Below is a small trained network, with its code and all its weights. Each question gives an input and a target symbol and asks what happens when units are switched off, that is, made to give their printed mean instead of their output.

import numpy as np


def w(rows, s, z=0):
    codes = np.array(rows[::2]) - 128.0
    scale = np.full(codes.shape[1], s)
    scale[-1] = z or s
    return codes * scale


def f(y):
    return y / 2 * (1 + np.tanh(0.7978845608 * (y + 0.044715 * y**3)))


def softmax(a):
    e = np.exp(a - a.max(-1, keepdims=True))
    return e / e.sum(-1, keepdims=True)


def log_softmax(a):
    a = a - a.max(-1, keepdims=True)
    return a - np.log(np.exp(a).sum(-1, keepdims=True))


def net(x, mask):
    ids = ['γεμσψω'.index(c) for c in x.split()]
    T = len(ids)
    res = E[ids] + P[:T]
    r = res
    for j in range(3):
        rows = slice(3 * j, 3 * j + 3)
        q, k, v = (r @ M[0][rows].T for M in (Q, K, V))
        z = softmax(np.where(np.tri(T) > 0, q @ k.T / 3**0.5, -1e9)) @ v
        o = O[0][rows]
        res = res + np.where(mask[j], z, o[:, -1]) @ o[:, :-1]
    y = f(res @ A[0][:, :-1].T + A[0][:, -1])
    res = res + np.where(mask[3:19], y, B[0][:, -1]) @ B[0][:, :-1]
    return log_softmax(res[-1] @ U[:, :-1].T + U[:, -1])


Q, K, V, O, A, B = {}, {}, {}, {}, {}, {}
E = w([
[71,9,71],'γ',
[21,187,42],'ε',
[146,116,102],'μ',
[110,129,217],'σ',
[124,207,82],'ψ',
[7,183,29],'ω',
],0.013)
P = w([
[74,144,246],'0',
[86,143,197],'1',
[103,145,157],'2',
[120,143,117],'3',
[137,142,83],'4',
[153,139,49],'5',
[169,138,18],'6',
],0.012)
Q[0] = w([
[152,201,115],'H0',
[80,148,117],'H0',
[94,104,94],'H0',
[165,116,168],'H1',
[68,150,102],'H1',
[165,6,154],'H1',
[116,121,141],'H2',
[83,124,100],'H2',
[134,132,115],'H2',
],0.022)
K[0] = w([
[170,185,163],'H0',
[89,255,72],'H0',
[123,141,16],'H0',
[108,139,200],'H1',
[164,73,90],'H1',
[72,104,158],'H1',
[165,135,149],'H2',
[198,134,108],'H2',
[132,164,123],'H2',
],0.017)
V[0] = w([
[88,156,90],'H0',
[100,179,168],'H0',
[119,151,205],'H0',
[182,112,253],'H1',
[168,159,134],'H1',
[143,60,159],'H1',
[114,123,38],'H2',
[109,145,96],'H2',
[114,58,139],'H2',
],0.011)
O[0] = w([
[160,201,90,213],'H0',
[89,112,62,153],'H0',
[51,62,81,96],'H0',
[242,197,40,1],'H1',
[179,167,147,84],'H1',
[188,104,3,90],'H1',
[95,103,87,156],'H2',
[129,108,103,158],'H2',
[98,85,174,124],'H2',
],0.0066,0.0095)
A[0] = w([
[153,153,251,172],'N0',
[116,128,112,81],'N1',
[143,166,76,126],'N2',
[204,107,174,253],'N3',
[109,137,100,72],'N4',
[95,81,223,126],'N5',
[102,95,131,104],'N6',
[122,176,190,113],'N7',
[159,86,40,154],'N8',
[127,152,224,108],'N9',
[107,99,166,122],'N10',
[98,101,140,124],'N11',
[159,93,186,225],'N12',
[183,208,89,189],'N13',
[95,173,108,147],'N14',
[111,157,74,81],'N15',
],0.016,0.0067)
B[0] = w([
[203,122,45,140],'N0',
[118,118,115,134],'N1',
[178,96,106,133],'N2',
[160,95,5,129],'N3',
[123,119,108,150],'N4',
[168,94,149,232],'N5',
[123,111,141,191],'N6',
[153,174,166,171],'N7',
[153,213,143,166],'N8',
[189,160,117,151],'N9',
[149,111,144,184],'N10',
[111,129,151,214],'N11',
[136,67,58,147],'N12',
[186,90,207,143],'N13',
[150,108,116,255],'N14',
[142,120,93,164],'N15',
],0.014,0.0086)
U = w([
[70,95,26,24],'γ',
[76,135,236,46],'ε',
[255,58,51,234],'μ',
[238,198,223,251],'σ',
[65,194,130,117],'ψ',
[105,17,219,119],'ω',
],0.0085,0.0017)

Each question gives the input, a string of symbols that net reads in full, and the target symbol t.
The units are the heads (3 rows each of Q, K, V and O) and the neurons (one row each of A and B). Each row of codes is followed by its name. A weight is (code - 128) times the scale printed after its matrix; where a second scale follows, it is the last column's (O, A, B and U).
mask holds one flag per unit, heads first, then neurons. A switched-off unit (its flag False) gives its mean, the last column of its rows in O or B, instead of its output. The means were averaged over made-up inputs and are rounded, as every weight is.
A unit's drop is (log p(t) with every unit on - log p(t) with that unit switched off) / (log p(t) with every unit on - log p(t) with every unit switched off).
The circuit of an input: a set's keep is (log p(t) with only the set's units on - log p(t) with every unit switched off) / (log p(t) with every unit on - log p(t) with every unit switched off). Starting from the 12 units with the biggest drops (on a tie, the unit counted first), units are removed one at a time, each time the one whose removal leaves the highest keep (on an exact tie, the one counted first), for as long as the keep stays at least 0.8.
units of the circuit, in order: the units of the circuit, biggest drop first
unit that matters most: the unit with the biggest drop
top k neurons: the k neurons with the biggest drops, biggest first
which heads matter: for each layer, one digit per head in row order, 1 if its drop is at least 0.15 and else 0, layers parted by /
input γ ω ω, target ω: units of the circuit, in order : H1, N5
input μ ω γ μ ε, target μ: units of the circuit, in order : H0, N2, N14
input ε γ ε μ ε ω μ, target ω: which heads matter : 011
input ψ ω ω γ ω γ ψ, target ψ: which heads matter : 011
input ψ μ ω ψ μ ω γ, target ω: units of the circuit, in order : H1
input ψ σ μ σ ω, target σ: top 2 neurons : N9, N7
input μ μ ε γ γ γ μ, target γ: units of the circuit, in order : N5, H1, H2
input γ γ ε, target γ: which heads matter : 110
input ω ψ ω σ ε, target σ: units of the circuit, in order : H1, H0, N9, N7
input ω γ ε ω ω ω σ, target μ: units of the circuit, in order : N0, H1
input μ μ σ ε, target σ: which heads matter : 011
input μ μ γ ω σ, target μ: which heads matter : 001
input ω ψ γ σ σ μ, target σ: which heads matter : 010
input μ μ μ, target μ: unit that matters most : N3
input μ ω γ ε μ μ ω, target μ: which heads matter : 101
input μ σ σ σ ω μ γ, target ω: which heads matter : 110
input σ ω γ σ ω ε, target ω: which heads matter : 011
input σ γ ε γ μ ω, target μ: which heads matter : 100
input γ ω μ γ ω γ, target ψ: units of the circuit, in order : N8, N5, N14
input μ ψ ε γ γ ω ω, target ω: units of the circuit, in order : H1
input ω σ σ σ ω, target σ: which heads matter : 110
input μ ψ γ γ γ ω γ, target ψ: units of the circuit, in order : N8, N5
input ε μ ε ω γ γ μ, target γ: units of the circuit, in order : H1, N5, N13
